Below is a small trained network, with its code and all its weights. Each question gives an input and a target symbol and asks what happens when units are switched off, that is, made to give their printed mean instead of their output.

import numpy as np


def w(rows, s, z=0):
    codes = np.array(rows[::2]) - 128.0
    scale = np.full(codes.shape[1], s)
    scale[-1] = z or s
    return codes * scale


def softmax(a):
    e = np.exp(a - a.max(-1, keepdims=True))
    return e / e.sum(-1, keepdims=True)


def log_softmax(a):
    a = a - a.max(-1, keepdims=True)
    return a - np.log(np.exp(a).sum(-1, keepdims=True))


def net(x, mask):
    ids = ['ΓΔΛΞΦΩαζμστψ'.index(c) for c in x.split()]
    T = len(ids)
    res = E[ids] + P[:T]
    u = 0
    for l in range(3):
        r = res
        for j in range(3):
            rows = slice(2 * j, 2 * j + 2)
            q, k, v = (r @ M[l][rows].T for M in (Q, K, V))
            z = softmax(np.where(np.tri(T) > 0, q @ k.T / 2**0.5, -1e9)) @ v
            o = O[l][rows]
            res = res + np.where(mask[u + j], z, o[:, -1]) @ o[:, :-1]
        u += 3
    return log_softmax(res[-1] @ U[:, :-1].T + U[:, -1])


Q, K, V, O = {}, {}, {}, {}
E = w([
[151,118,129,117,131,120],'Γ',
[82,139,78,113,134,125],'Δ',
[108,136,121,129,142,129],'Λ',
[171,145,123,72,114,112],'Ξ',
[96,134,83,171,171,76],'Φ',
[181,155,169,138,146,84],'Ω',
[47,177,157,147,144,189],'α',
[80,161,188,212,159,155],'ζ',
[96,143,207,46,214,255],'μ',
[73,225,151,92,202,102],'σ',
[175,160,68,246,113,145],'τ',
[221,111,180,165,20,218],'ψ',
],0.013)
P = w([
[74,36,143,107,42,101],'0',
[106,193,81,104,162,150],'1',
[129,222,29,107,209,166],'2',
[131,206,50,141,234,153],'3',
[141,215,72,164,225,146],'4',
[138,224,108,193,213,146],'5',
[160,193,171,226,199,147],'6',
[166,180,215,239,205,123],'7',
[187,151,253,244,204,109],'8',
],0.0057)
Q[0] = w([
[139,220,154,161,225,146],'L0H0',
[172,181,137,130,224,147],'L0H0',
[123,64,124,89,95,126],'L0H1',
[167,154,131,128,133,159],'L0H1',
[125,28,146,106,2,173],'L0H2',
[118,71,123,51,113,102],'L0H2',
],0.0098)
K[0] = w([
[90,136,220,96,164,189],'L0H0',
[108,91,204,95,199,181],'L0H0',
[110,109,57,117,105,97],'L0H1',
[136,105,192,144,119,143],'L0H1',
[84,104,117,3,151,179],'L0H2',
[76,139,93,88,123,80],'L0H2',
],0.011)
V[0] = w([
[98,118,227,92,116,202],'L0H0',
[133,105,142,129,201,228],'L0H0',
[158,234,190,98,189,145],'L0H1',
[107,37,171,76,128,3],'L0H1',
[118,141,130,193,200,69],'L0H2',
[20,99,170,66,174,177],'L0H2',
],0.0074)
O[0] = w([
[89,176,88,109,8,121,223],'L0H0',
[42,104,91,186,10,150,243],'L0H0',
[203,196,150,135,145,96,228],'L0H1',
[131,2,204,111,60,69,3],'L0H1',
[121,103,187,163,209,115,171],'L0H2',
[60,158,129,176,66,61,47],'L0H2',
],0.0069,0.0051)
Q[1] = w([
[138,177,101,103,111,138],'L1H0',
[154,163,106,173,112,79],'L1H0',
[100,136,161,183,254,174],'L1H1',
[180,136,67,124,174,200],'L1H1',
[176,164,149,67,211,192],'L1H2',
[63,120,142,71,111,44],'L1H2',
],0.0085)
K[1] = w([
[146,98,108,194,101,152],'L1H0',
[172,160,147,186,115,64],'L1H0',
[202,254,161,190,127,94],'L1H1',
[203,148,143,166,92,204],'L1H1',
[165,176,183,249,150,134],'L1H2',
[98,86,87,130,101,33],'L1H2',
],0.0069)
V[1] = w([
[103,176,155,69,188,186],'L1H0',
[177,126,209,215,85,198],'L1H0',
[126,152,30,120,116,113],'L1H1',
[124,135,2,66,185,89],'L1H1',
[116,225,161,142,157,169],'L1H2',
[100,174,154,46,146,130],'L1H2',
],0.0084)
O[1] = w([
[75,188,231,173,7,117,159],'L1H0',
[139,224,2,181,162,107,156],'L1H0',
[147,126,230,76,155,203,176],'L1H1',
[89,56,246,81,177,142,132],'L1H1',
[128,222,189,154,97,126,255],'L1H2',
[132,173,229,63,89,43,137],'L1H2',
],0.0073,0.0088)
Q[2] = w([
[41,108,159,112,156,73],'L2H0',
[209,137,113,152,225,154],'L2H0',
[77,232,147,150,83,83],'L2H1',
[170,50,212,47,196,26],'L2H1',
[30,95,202,121,81,98],'L2H2',
[235,247,171,189,254,219],'L2H2',
],0.0086)
K[2] = w([
[51,84,121,51,184,124],'L2H0',
[239,108,122,162,115,167],'L2H0',
[70,198,211,186,87,255],'L2H1',
[120,167,106,84,225,5],'L2H1',
[92,161,170,30,190,92],'L2H2',
[226,113,205,223,88,125],'L2H2',
],0.0067)
V[2] = w([
[119,79,151,134,90,191],'L2H0',
[182,104,180,215,59,163],'L2H0',
[254,70,154,109,151,137],'L2H1',
[240,193,129,109,152,88],'L2H1',
[227,118,179,57,42,123],'L2H2',
[37,101,142,119,23,140],'L2H2',
],0.0077)
O[2] = w([
[20,176,57,73,105,155,113],'L2H0',
[46,129,3,49,223,212,182],'L2H0',
[118,174,53,1,234,45,2],'L2H1',
[183,235,129,82,149,72,162],'L2H1',
[112,98,51,8,47,48,114],'L2H2',
[32,215,126,134,129,79,93],'L2H2',
],0.007,0.011)
U = w([
[118,79,124,152,51,176,156],'Γ',
[159,129,110,236,132,83,121],'Δ',
[100,107,107,150,131,106,179],'Λ',
[202,116,161,111,226,235,2],'Ξ',
[159,119,137,35,83,120,162],'Φ',
[116,73,170,148,212,79,238],'Ω',
[170,222,236,132,123,4,73],'α',
[103,164,126,113,105,138,3],'ζ',
[37,108,117,103,171,130,130],'μ',
[156,76,77,136,117,97,176],'σ',
[121,237,19,102,140,128,125],'τ',
[255,125,120,159,136,33,184],'ψ',
],0.006,0.0062)

Each question gives the input, a string of symbols that net reads in full, and the target symbol t.
The units are the heads (2 rows each of Q, K, V and O). Each row of codes is followed by its name. A weight is (code - 128) times the scale printed after its matrix; where a second scale follows, it is the last column's (O and U).
mask holds one flag per head, layer by layer. A switched-off head (its flag False) gives its mean, the last column of its rows in O, instead of its output. The means were averaged over made-up inputs and are rounded, as every weight is.
A unit's drop is (log p(t) with every unit on - log p(t) with that unit switched off) / (log p(t) with every unit on - log p(t) with every unit switched off).
The circuit of an input: a set's keep is (log p(t) with only the set's units on - log p(t) with every unit switched off) / (log p(t) with every unit on - log p(t) with every unit switched off). Starting from all 9 units, units are removed one at a time, each time the one whose removal leaves the highest keep (on an exact tie, the one counted first), for as long as the keep stays at least 0.8.
circuit, biggest first: the units of the circuit, biggest drop first
most important unit: the unit with the biggest drop
heads that matter: for each layer, one digit per head in row order, 1 if its drop is at least 0.15 and else 0, layers parted by /
input Ξ σ Δ ψ, target τ: heads that matter	000 / 000 / 110
input Ω Γ σ Φ Ξ, target α: circuit, biggest first	L2H0, L0H0, L2H1
input τ σ μ σ Φ τ Γ, target Γ: circuit, biggest first	L0H0, L2H1
input Δ Ω σ Φ Ξ, target α: circuit, biggest first	L1H2, L2H0, L2H1
input α μ Ξ Γ τ, target Γ: heads that matter	101 / 100 / 010
input σ Λ σ τ Γ, target Ξ: most important unit	L0H2
input ψ σ μ, target Γ: circuit, biggest first	L0H0, L2H1, L1H0
input τ Ξ Γ μ, target Γ: circuit, biggest first	L0H0, L2H1
input Φ α σ ζ τ ζ σ α, target α: heads that matter	010 / 101 / 000
input μ σ Δ, target Γ: circuit, biggest first	L2H1, L0H0
input σ Ξ Λ, target α: heads that matter	100 / 001 / 100
input μ σ Ω α Ξ, target Γ: heads that matter	100 / 000 / 010
input τ Δ Λ, target Ξ: heads that matter	000 / 001 / 001
input α Ξ ζ τ σ Λ, target Ξ: heads that matter	001 / 000 / 001
input ψ ζ σ τ, target Ξ: heads that matter	011 / 101 / 001
input ψ Λ Λ α α ψ μ Ω, target Γ: heads that matter	100 / 000 / 010
input Λ ζ Λ Λ ψ Γ σ τ Γ, target Ξ: most important unit	L2H2
input α α Φ, target Γ: circuit, biggest first	L2H1, L0H2
input Δ Δ Φ σ Ξ α σ Γ, target α: heads that matter	010 / 001 / 100
input Φ Φ τ σ α, target Ξ: circuit, biggest first	L2H2, L0H0
input σ μ Φ Φ Φ τ Δ ζ, target Γ: heads that matter	100 / 100 / 010
input μ τ Δ, target Γ: most important unit	L0H0
input ψ Γ σ σ τ ζ, target Ξ: heads that matter	001 / 000 / 001
input Γ τ Δ σ, target Ξ: circuit, biggest first	L2H2, L0H2, L1H2
